Here is a tiny trained network, its code and every weight. The questions are about switching its units off for an input and a class, where a switched-off unit gives its printed mean instead of its output.

import numpy as np


def w(rows, s, z=0):
    codes = np.array(rows[::2]) - 128.0
    scale = np.full(codes.shape[1], s)
    scale[-1] = z or s
    return codes * scale


def norm(h):
    return h / np.sqrt((h * h).mean(-1, keepdims=True) + 1e-5)


def f(y):
    return np.maximum(y, 0)


def log_softmax(a):
    a = a - a.max(-1, keepdims=True)
    return a - np.log(np.exp(a).sum(-1, keepdims=True))


def net(x, mask):
    res = np.array(x, float).reshape(1, 3) / 4 @ E
    u = 0
    for l in range(2):
        y = f(norm(res) @ A[l][:, :-1].T + A[l][:, -1])
        res = res + np.where(mask[u : u + 8], y, B[l][:, -1]) @ B[l][:, :-1]
        u += 8
    return log_softmax(norm(res)[-1] @ U[:, :-1].T + U[:, -1])


A, B = {}, {}
E = w([
[190,165,195,200,137],'x0',
[197,25,254,186,90],'x1',
[26,90,162,108,228],'x2',
],0.0075)
A[0] = w([
[72,214,66,153,171,102],'0.n1',
[160,133,73,118,148,153],'0.n2',
[168,154,120,133,118,21],'0.n3',
[78,154,131,254,209,3],'0.n4',
[124,47,201,144,82,182],'0.n5',
[103,205,240,130,174,49],'0.n6',
[172,168,116,119,83,25],'0.n7',
[99,91,84,111,131,83],'0.n8',
],0.0096,0.0019)
B[0] = w([
[162,186,210,18,94,253],'0.n1',
[96,147,210,83,98,175],'0.n2',
[172,161,38,209,149,159],'0.n3',
[171,143,235,207,239,201],'0.n4',
[32,183,117,11,45,249],'0.n5',
[232,169,199,85,255,203],'0.n6',
[81,103,136,160,92,184],'0.n7',
[176,39,13,122,212,176],'0.n8',
],0.0054,0.0057)
A[1] = w([
[75,90,187,82,141,160],'1.n1',
[234,141,89,99,100,254],'1.n2',
[135,78,85,150,156,99],'1.n3',
[108,57,42,170,160,62],'1.n4',
[171,151,78,244,62,90],'1.n5',
[13,148,121,121,151,178],'1.n6',
[103,150,172,148,87,139],'1.n7',
[113,83,114,105,108,22],'1.n8',
],0.011,0.0026)
B[1] = w([
[169,142,99,127,87,254],'1.n1',
[64,140,88,121,185,253],'1.n2',
[175,71,143,120,131,138],'1.n3',
[192,44,136,52,213,148],'1.n4',
[168,129,80,248,164,216],'1.n5',
[130,161,127,177,123,229],'1.n6',
[198,68,87,187,119,185],'1.n7',
[31,92,176,194,103,156],'1.n8',
],0.011,0.0058)
U = w([
[156,187,218,132,254,155],'0',
[91,126,123,148,121,3],'1',
[37,75,137,102,45,138],'2',
[123,27,98,37,170,109],'3',
[191,136,72,245,143,188],'4',
[212,89,219,128,128,105],'5',
[189,55,173,131,16,75],'6',
[66,214,75,26,154,200],'7',
],0.013,0.0053)

Each question gives the input, the list of numbers given to net, and the class t.
The units are the neurons (one row each of A and B). Each row of codes is followed by its name. A weight is (code - 128) times the scale printed after its matrix; where a second scale follows, it is the last column's (A, B and U).
mask holds one flag per neuron, layer by layer. A switched-off neuron (its flag False) gives its mean, the last column of its row in B, instead of its output. The means were averaged over made-up inputs and are rounded, as every weight is.
A unit's drop is (log p(t) with every unit on - log p(t) with that unit switched off) / (log p(t) with every unit on - log p(t) with every unit switched off).
The circuit of an input: a set's keep is (log p(t) with only the set's units on - log p(t) with every unit switched off) / (log p(t) with every unit on - log p(t) with every unit switched off). Starting from the 12 units with the biggest drops (on a tie, the unit counted first), units are removed one at a time, each time the one whose removal leaves the highest keep (on an exact tie, the one counted first), for as long as the keep stays at least 0.8.
units of the circuit, in order: the units of the circuit, biggest drop first
k most important neurons: the k neurons with the biggest drops, biggest first
k most important neurons of layer l: the k neurons of layer l with the biggest drops, biggest first
drop when u is switched off: that unit's drop, to one decimal
input [-2,2,4], class 2: units of the circuit, in order => [0.n5, 1.n5, 1.n2]
input [3,5,-1], class 6: units of the circuit, in order => [0.n5, 0.n4]
input [0,7,5], class 6: units of the circuit, in order => [0.n5, 1.n1]
input [1,-6,7], class 0: units of the circuit, in order => [0.n5, 0.n4]
input [-8,5,5], class 2: 3 most important neurons => [0.n5, 1.n8, 1.n6]
input [-8,2,-6], class 3: units of the circuit, in order => [1.n6, 1.n1]
input [-8,5,1], class 2: units of the circuit, in order => [0.n5, 1.n8]
input [-6,0,-1], class 3: 3 most important neurons => [0.n8, 1.n4, 0.n5]
input [-1,8,2], class 6: units of the circuit, in order => [0.n5, 1.n1]
input [-8,0,0], class 3: units of the circuit, in order => [0.n8, 1.n4]
input [-5,0,-3], class 3: 4 most important neurons => [0.n1, 0.n8, 0.n5, 1.n4]
input [5,-8,8], class 0: 3 most important neurons of layer 0 => [0.n4, 0.n5, 0.n6]
input [4,-1,-1], class 0: most important neuron => [0.n6]
input [-5,4,-4], class 2: most important neuron of layer 0 => [0.n5]
input [-5,6,6], class 2: drop when 0.n5 is switched off => 0.5
input [-8,6,4], class 2: drop when 1.n8 is switched off => 0.2
input [-5,3,-1], class 2: drop when 0.n5 is switched off => 0.4
input [-2,5,1], class 6: drop when 1.n7 is switched off => 0.3
